Below are the code and all the weights of a small trained network. Each question names an input and a class and asks about switching units off, where a switched-off unit gives its printed mean instead of its output.

import numpy as np


def w(rows, s, z=0):
    codes = np.array(rows[::2]) - 128.0
    scale = np.full(codes.shape[1], s)
    scale[-1] = z or s
    return codes * scale


def f(y):
    return y / 2 * (1 + np.tanh(0.7978845608 * (y + 0.044715 * y**3)))


def log_softmax(a):
    a = a - a.max(-1, keepdims=True)
    return a - np.log(np.exp(a).sum(-1, keepdims=True))


def net(x, mask):
    res = np.array(x, float).reshape(1, 6) / 4 @ E
    y = f(res @ A[0][:, :-1].T + A[0][:, -1])
    res = res + np.where(mask, y, B[0][:, -1]) @ B[0][:, :-1]
    return log_softmax(res[-1] @ U[:, :-1].T + U[:, -1])


A, B = {}, {}
E = w([
[74,175,210,219,159,253],'x0',
[132,114,142,125,101,145],'x1',
[212,241,210,163,69,112],'x2',
[109,140,122,99,136,129],'x3',
[117,153,113,125,173,96],'x4',
[238,68,228,77,201,175],'x5',
],0.0071)
A[0] = w([
[78,82,54,144,197,148,53],'n0',
[207,117,201,9,168,136,127],'n1',
[185,121,88,86,94,104,103],'n2',
[192,125,209,85,179,110,70],'n3',
[145,157,100,40,125,104,152],'n4',
[174,112,125,155,132,19,146],'n5',
[78,173,152,130,179,195,71],'n6',
[149,193,121,135,91,118,65],'n7',
[167,110,110,95,121,69,52],'n8',
[93,159,88,147,60,122,61],'n9',
[117,147,67,179,65,121,69],'n10',
[160,103,109,104,140,57,27],'n11',
[130,43,115,124,107,63,72],'n12',
[112,98,62,42,173,79,186],'n13',
[117,170,151,142,183,203,65],'n14',
[156,127,134,77,84,69,124],'n15',
[199,255,183,143,84,65,79],'n16',
[84,184,131,112,77,105,76],'n17',
[54,33,109,84,160,176,254],'n18',
[59,181,120,128,92,88,58],'n19',
[210,211,122,99,110,147,88],'n20',
[47,149,59,133,42,52,185],'n21',
],0.0087,0.0044)
B[0] = w([
[136,145,88,59,146,163,178],'n0',
[121,49,107,197,117,37,246],'n1',
[51,158,174,153,50,163,180],'n2',
[101,30,87,110,117,78,201],'n3',
[59,147,166,225,108,119,187],'n4',
[106,165,145,147,71,172,195],'n5',
[22,151,225,154,87,153,167],'n6',
[114,78,62,65,186,141,146],'n7',
[11,131,181,116,84,149,166],'n8',
[113,30,140,134,183,79,157],'n9',
[118,67,139,101,174,89,159],'n10',
[58,95,182,94,82,154,160],'n11',
[98,152,164,74,64,203,172],'n12',
[136,172,104,125,98,127,241],'n13',
[1,110,188,153,63,101,171],'n14',
[62,230,187,149,62,177,189],'n15',
[145,160,88,40,141,249,234],'n16',
[160,29,100,104,157,123,148],'n17',
[186,202,73,112,150,158,248],'n18',
[66,44,178,131,151,47,157],'n19',
[172,83,1,52,207,185,179],'n20',
[167,117,83,127,124,80,254],'n21',
],0.0064,0.0078)
U = w([
[80,209,187,183,66,161,45],'0',
[223,147,72,41,171,217,72],'1',
[171,2,126,148,166,40,25],'2',
[215,188,128,177,129,116,253],'3',
[215,190,119,197,113,128,220],'4',
],0.0075,0.0062)

Each question gives the input, the list of numbers given to net, and the class t.
The units are the neurons (one row each of A and B). Each row of codes is followed by its name. A weight is (code - 128) times the scale printed after its matrix; where a second scale follows, it is the last column's (A, B and U).
mask holds one flag per neuron, in row order. A switched-off neuron (its flag False) gives its mean, the last column of its row in B, instead of its output. The means were averaged over made-up inputs and are rounded, as every weight is.
A unit's drop is (log p(t) with every unit on - log p(t) with that unit switched off) / (log p(t) with every unit on - log p(t) with every unit switched off).
The circuit of an input: a set's keep is (log p(t) with only the set's units on - log p(t) with every unit switched off) / (log p(t) with every unit on - log p(t) with every unit switched off). Starting from the 12 units with the biggest drops (on a tie, the unit counted first), units are removed one at a time, each time the one whose removal leaves the highest keep (on an exact tie, the one counted first), for as long as the keep stays at least 0.8.
circuit, biggest first: the units of the circuit, biggest drop first
most important unit: the unit with the biggest drop
k most important neurons: the k neurons with the biggest drops, biggest first
drop when u is switched off: that unit's drop, to one decimal
input [7,0,8,-3,-2,-7], class 1: circuit, biggest first	[n16 n7 n17]
input [-3,-3,6,-5,0,7], class 2: circuit, biggest first	[n1]
input [5,-8,6,-4,-4,2], class 1: circuit, biggest first	[n16 n20]
input [2,-7,-5,5,6,-7], class 2: 2 most important neurons	[n19 n16]
input [-8,-3,7,-6,-6,-6], class 0: 4 most important neurons	[n15 n2 n5 n8]
input [-5,-2,3,2,2,-6], class 2: circuit, biggest first	[n19 n9]
input [-1,-3,-8,3,1,-3], class 1: circuit, biggest first	[n0 n18]
input [-6,-5,-8,4,6,-5], class 1: 2 most important neurons	[n0 n18]
input [-1,6,8,-7,1,5], class 1: 2 most important neurons	[n16 n20]
input [-6,-3,8,-5,2,-1], class 1: 3 most important neurons	[n16 n20 n7]
input [-2,-3,0,5,-4,6], class 2: 3 most important neurons	[n1 n3 n16]
input [2,6,3,-3,-6,-7], class 2: drop when n15 is switched off	0.0
input [5,7,5,-4,-5,6], class 2: drop when n14 is switched off	0.1
input [-7,-7,4,-4,5,-1], class 0: drop when n15 is switched off	0.1
input [-8,-7,7,1,1,-7], class 0: most important unit	n15
